Below is a small trained network, with its code and all its weights. Each question gives an input and a class and asks what happens when units are switched off, that is, made to give their printed mean instead of their output.

import numpy as np


def w(rows, s, z=0):
    codes = np.array(rows[::2]) - 128.0
    scale = np.full(codes.shape[1], s)
    scale[-1] = z or s
    return codes * scale


def f(y):
    return np.maximum(y, 0)


def log_softmax(a):
    a = a - a.max(-1, keepdims=True)
    return a - np.log(np.exp(a).sum(-1, keepdims=True))


def net(x, mask):
    res = np.array(x, float).reshape(1, 3) / 4 @ E
    y = f(res @ A[0][:, :-1].T + A[0][:, -1])
    res = res + np.where(mask, y, B[0][:, -1]) @ B[0][:, :-1]
    return log_softmax(res[-1] @ U[:, :-1].T + U[:, -1])


A, B = {}, {}
E = w([
[150,103,8,132,111,134,125,126,14,109,90],'x0',
[101,148,117,108,140,95,225,182,131,166,70],'x1',
[39,101,139,82,120,93,76,122,104,123,88],'x2',
],0.011)
A[0] = w([
[114,91,94,137,134,124,36,103,94,107,145,128],'n1',
[174,133,81,126,120,134,144,128,62,134,100,109],'n2',
[91,137,190,124,130,129,87,124,184,134,142,29],'n3',
[151,132,135,137,133,127,173,130,147,130,132,154],'n4',
[34,123,149,109,126,114,111,134,128,133,96,2],'n5',
[201,124,148,136,123,137,36,108,148,110,175,123],'n6',
[167,122,145,138,129,136,69,112,142,113,174,38],'n7',
[128,128,151,130,151,119,156,124,141,134,129,142],'n8',
[143,106,70,133,127,117,169,137,95,100,139,51],'n9',
[123,134,116,120,120,136,90,116,98,148,92,126],'n10',
[9,119,150,107,127,112,101,132,123,134,85,158],'n11',
[137,125,133,139,139,126,153,120,159,143,122,143],'n12',
[124,120,141,126,127,128,167,135,157,129,143,148],'n13',
[182,123,144,138,126,139,50,107,141,112,171,228],'n14',
[103,125,100,122,142,127,72,120,84,118,107,128],'n15',
[93,122,165,127,130,122,106,128,173,117,151,244],'n16',
[128,123,147,127,146,133,162,118,153,140,120,141],'n17',
[129,139,149,134,136,122,153,129,145,133,125,144],'n18',
],0.013,0.0076)
B[0] = w([
[109,162,230,100,48,120,60,181,130,100,137,221],'n1',
[119,95,47,144,216,137,164,78,164,137,138,214],'n2',
[92,82,6,143,163,113,93,135,112,85,164,209],'n3',
[116,149,190,106,98,118,103,128,113,134,116,182],'n4',
[189,144,143,157,167,148,237,91,139,198,98,185],'n5',
[148,118,72,137,203,128,228,103,137,170,98,232],'n6',
[164,171,183,121,131,132,197,120,121,165,92,179],'n7',
[126,146,149,112,92,135,106,145,118,124,128,171],'n8',
[149,136,133,154,181,123,204,113,142,176,116,179],'n9',
[135,141,160,116,87,139,80,137,140,106,160,171],'n10',
[128,88,16,161,196,133,125,99,142,104,170,254],'n11',
[113,131,177,109,115,119,104,143,107,124,107,169],'n12',
[143,147,183,118,93,130,93,124,123,113,132,178],'n13',
[76,74,14,148,169,112,87,116,133,104,155,254],'n14',
[126,152,201,115,70,125,79,168,125,102,151,197],'n15',
[183,170,173,121,132,144,220,124,112,178,70,251],'n16',
[130,122,171,125,80,135,92,131,112,121,124,174],'n17',
[141,142,168,127,95,136,99,136,117,115,134,172],'n18',
],0.012)
U = w([
[201,155,136,146,159,150,200,107,133,214,59,254],'0',
[76,47,47,165,175,93,107,119,140,85,193,51],'1',
[111,159,195,66,2,111,55,199,115,81,138,123],'2',
],0.0098,0.00081)

Each question gives the input, the list of numbers given to net, and the class t.
The units are the neurons (one row each of A and B). Each row of codes is followed by its name. A weight is (code - 128) times the scale printed after its matrix; where a second scale follows, it is the last column's (A, B and U).
mask holds one flag per neuron, in row order. A switched-off neuron (its flag False) gives its mean, the last column of its row in B, instead of its output. The means were averaged over made-up inputs and are rounded, as every weight is.
A unit's drop is (log p(t) with every unit on - log p(t) with that unit switched off) / (log p(t) with every unit on - log p(t) with every unit switched off).
The circuit of an input: a set's keep is (log p(t) with only the set's units on - log p(t) with every unit switched off) / (log p(t) with every unit on - log p(t) with every unit switched off). Starting from the 12 units with the biggest drops (on a tie, the unit counted first), units are removed one at a time, each time the one whose removal leaves the highest keep (on an exact tie, the one counted first), for as long as the keep stays at least 0.8.
circuit, biggest first: the units of the circuit, biggest drop first
most important unit: the unit with the biggest drop
top k neurons: the k neurons with the biggest drops, biggest first
drop of u: that unit's drop, to one decimal
input [8,-6,1], class 2: circuit, biggest first => [n1]
input [7,8,5], class 1: top 3 neurons => [n16; n11; n2]
input [8,-2,-8], class 1: top 3 neurons => [n16; n2; n5]
input [2,0,3], class 2: top 3 neurons => [n14; n6; n3]
input [0,-7,-1], class 0: top 3 neurons => [n7; n6; n11]
input [-3,-8,-2], class 0: top 3 neurons => [n7; n6; n16]
input [2,8,8], class 1: top 4 neurons => [n11; n16; n7; n6]
input [-1,-7,-1], class 0: top 3 neurons => [n7; n6; n11]
input [-1,-4,-1], class 0: top 2 neurons => [n11; n3]
input [8,-2,4], class 2: top 2 neurons => [n1; n15]
input [8,6,2], class 1: top 3 neurons => [n16; n2; n5]
input [0,1,7], class 0: top 3 neurons => [n5; n14; n3]
input [-2,-7,-1], class 0: top 4 neurons => [n7; n6; n11; n16]
input [0,-8,-3], class 0: top 2 neurons => [n7; n6]
input [-7,-8,0], class 0: most important unit => n16
input [-1,-7,0], class 0: drop of n2 => 0.3
input [-8,5,-5], class 2: drop of n1 => 0.0
input [-1,1,-6], class 2: drop of n16 => 0.1
